Here is a tiny trained network, its code and every weight. The questions are about switching its units off for an input and a class, where a switched-off unit gives its printed mean instead of its output.

import numpy as np


def w(rows, s, z=0):
    codes = np.array(rows[::2]) - 128.0
    scale = np.full(codes.shape[1], s)
    scale[-1] = z or s
    return codes * scale


def f(y):
    return y / 2 * (1 + np.tanh(0.7978845608 * (y + 0.044715 * y**3)))


def log_softmax(a):
    a = a - a.max(-1, keepdims=True)
    return a - np.log(np.exp(a).sum(-1, keepdims=True))


def net(x, mask):
    res = np.array(x, float).reshape(1, 6) / 4 @ E
    y = f(res @ A[0][:, :-1].T + A[0][:, -1])
    res = res + np.where(mask, y, B[0][:, -1]) @ B[0][:, :-1]
    return log_softmax(res[-1] @ U[:, :-1].T + U[:, -1])


A, B = {}, {}
E = w([
[186,67,116,73,123,156,32,184],'x0',
[187,159,151,206,79,29,83,169],'x1',
[85,167,205,70,1,176,117,141],'x2',
[151,170,185,210,178,218,62,56],'x3',
[185,107,187,115,148,115,171,105],'x4',
[42,24,167,210,126,125,128,146],'x5',
],0.0067)
A[0] = w([
[87,139,2,172,155,148,111,177,167],'n0',
[148,163,138,170,97,52,79,156,76],'n1',
[70,27,138,213,122,119,147,150,80],'n2',
[101,132,159,204,139,186,65,83,121],'n3',
[177,174,145,163,159,211,36,53,85],'n4',
[112,96,86,105,159,145,8,207,117],'n5',
[71,24,139,160,111,148,117,117,213],'n6',
[170,151,104,196,67,81,104,128,108],'n7',
[74,119,64,74,151,210,104,128,102],'n8',
[153,156,177,177,168,204,126,155,66],'n9',
[151,169,144,171,136,168,118,94,104],'n10',
[112,124,94,127,52,156,74,103,255],'n11',
[137,112,45,160,189,87,115,99,62],'n12',
[126,80,99,67,96,70,174,157,64],'n13',
[80,117,103,61,149,140,182,101,145],'n14',
[107,110,120,103,155,177,145,114,77],'n15',
[152,102,133,92,125,86,213,169,102],'n16',
[172,200,117,111,158,115,143,159,138],'n17',
[209,129,59,163,245,129,141,136,134],'n18',
[78,168,155,112,58,141,153,135,128],'n19',
[119,169,177,99,56,179,111,141,56],'n20',
[185,207,67,89,130,136,129,86,87],'n21',
[195,32,140,95,111,142,51,148,85],'n22',
[94,128,112,70,140,56,127,163,41],'n23',
[124,126,196,98,67,140,111,108,63],'n24',
[140,147,100,134,124,141,48,202,158],'n25',
[136,97,96,150,192,82,117,83,97],'n26',
[33,214,119,193,136,52,206,99,120],'n27',
[124,190,139,170,135,162,197,75,223],'n28',
[196,174,160,198,72,97,99,168,142],'n29',
[187,136,219,141,166,150,120,75,87],'n30',
[95,46,128,180,62,153,137,105,54],'n31',
[147,99,135,96,144,220,177,94,155],'n32',
[100,188,189,103,91,162,121,154,102],'n33',
[146,206,24,73,87,127,129,101,138],'n34',
],0.0089,0.0061)
B[0] = w([
[124,75,167,146,86,91,116,124,211],'n0',
[78,133,141,154,200,177,174,183,176],'n1',
[122,231,155,52,129,126,20,137,221],'n2',
[121,138,80,149,92,85,127,172,212],'n3',
[109,118,58,150,111,86,122,164,214],'n4',
[191,121,114,135,124,179,138,100,208],'n5',
[167,186,144,73,146,68,86,149,255],'n6',
[97,118,159,171,199,165,171,184,184],'n7',
[133,127,167,183,195,119,176,189,192],'n8',
[84,116,69,135,87,139,136,170,155],'n9',
[130,124,91,154,116,114,102,157,163],'n10',
[154,64,156,145,108,66,136,98,235],'n11',
[61,49,160,106,92,211,101,93,177],'n12',
[88,114,36,214,85,117,121,187,186],'n13',
[151,108,133,179,174,140,120,186,199],'n14',
[113,138,131,159,162,165,131,157,141],'n15',
[116,96,93,167,94,97,80,149,173],'n16',
[124,153,165,98,116,111,103,142,171],'n17',
[78,55,175,110,97,134,106,72,242],'n18',
[128,70,120,113,93,145,93,97,196],'n19',
[79,84,151,119,112,154,105,87,172],'n20',
[116,236,146,55,140,121,26,128,181],'n21',
[196,152,98,127,116,228,134,89,190],'n22',
[92,149,93,158,101,163,132,163,149],'n23',
[78,72,138,115,83,165,111,114,153],'n24',
[180,138,140,135,142,121,160,138,189],'n25',
[89,74,139,104,81,146,94,95,175],'n26',
[255,136,116,166,101,224,135,102,238],'n27',
[172,114,131,156,124,114,111,145,235],'n28',
[99,112,157,142,172,124,161,160,216],'n29',
[122,120,89,151,103,97,114,166,175],'n30',
[106,180,121,88,147,158,92,124,165],'n31',
[136,124,178,167,151,115,163,185,192],'n32',
[103,71,158,145,103,158,121,94,175],'n33',
[125,135,143,120,149,101,45,147,209],'n34',
],0.009,0.0071)
U = w([
[103,123,9,139,84,111,134,158,102],'0',
[75,82,161,111,87,161,131,70,100],'1',
[175,113,140,128,118,92,139,129,252],'2',
[135,191,142,84,131,126,88,133,110],'3',
[229,134,94,132,115,202,154,111,93],'4',
[113,121,165,140,185,146,182,172,101],'5',
[155,142,116,96,124,76,206,74,147],'6',
[91,173,75,98,139,152,194,90,94],'7',
],0.016,0.012)

Each question gives the input, the list of numbers given to net, and the class t.
The units are the neurons (one row each of A and B). Each row of codes is followed by its name. A weight is (code - 128) times the scale printed after its matrix; where a second scale follows, it is the last column's (A, B and U).
mask holds one flag per neuron, in row order. A switched-off neuron (its flag False) gives its mean, the last column of its row in B, instead of its output. The means were averaged over made-up inputs and are rounded, as every weight is.
A unit's drop is (log p(t) with every unit on - log p(t) with that unit switched off) / (log p(t) with every unit on - log p(t) with every unit switched off).
The circuit of an input: a set's keep is (log p(t) with only the set's units on - log p(t) with every unit switched off) / (log p(t) with every unit on - log p(t) with every unit switched off). Starting from the 12 units with the biggest drops (on a tie, the unit counted first), units are removed one at a time, each time the one whose removal leaves the highest keep (on an exact tie, the one counted first), for as long as the keep stays at least 0.8.
circuit, biggest first: the units of the circuit, biggest drop first
unit that matters most: the unit with the biggest drop
k most important neurons: the k neurons with the biggest drops, biggest first
drop of u: that unit's drop, to one decimal
input [3,-1,3,4,-4,7], class 3: circuit, biggest first -> [n2 n6]
input [6,2,4,-6,2,3], class 0: 3 most important neurons -> [n13 n27 n16]
input [-2,7,6,5,-2,1], class 5: 3 most important neurons -> [n29 n7 n1]
input [-8,-3,5,8,-6,-7], class 0: unit that matters most -> n4
input [4,5,3,2,2,3], class 5: circuit, biggest first -> [n29 n1 n7]
input [-4,8,7,2,2,8], class 3: 2 most important neurons -> [n2 n6]
input [-6,-8,-1,8,4,2], class 0: circuit, biggest first -> [n4 n3]
input [4,-2,8,6,4,-2], class 1: 2 most important neurons -> [n20 n33]
input [-1,8,-4,-8,4,5], class 0: 2 most important neurons -> [n13 n16]
input [-4,-8,7,6,3,1], class 5: 4 most important neurons -> [n32 n8 n18 n14]
input [-7,3,2,7,-4,6], class 0: 3 most important neurons -> [n3 n9 n4]
input [7,-6,-2,-4,-4,7], class 3: 4 most important neurons -> [n2 n6 n27 n31]
input [-4,-6,-7,-6,-8,8], class 2: 2 most important neurons -> [n0 n6]
input [6,4,-6,1,1,-8], class 3: circuit, biggest first -> [n21]
input [-6,-1,5,-6,-8,7], class 2: 3 most important neurons -> [n27 n11 n21]
input [6,-8,-7,2,7,-1], class 5: 2 most important neurons -> [n32 n8]
input [-1,-1,-8,7,-3,-8], class 1: 2 most important neurons -> [n18 n12]
input [-4,7,3,7,-7,-5], class 0: 2 most important neurons -> [n4 n3]
input [-5,-2,-8,7,-1,-2], class 1: 4 most important neurons -> [n18 n12 n26 n13]
input [7,6,-6,-6,3,-5], class 4: unit that matters most -> n22
input [-2,-3,-1,-8,8,0], class 0: drop of n13 -> 0.1
input [8,-4,-7,2,5,-8], class 3: drop of n17 -> 0.2
input [1,-2,-6,6,0,8], class 3: drop of n2 -> 0.9
input [-4,8,2,2,-1,-2], class 5: drop of n23 -> 0.0
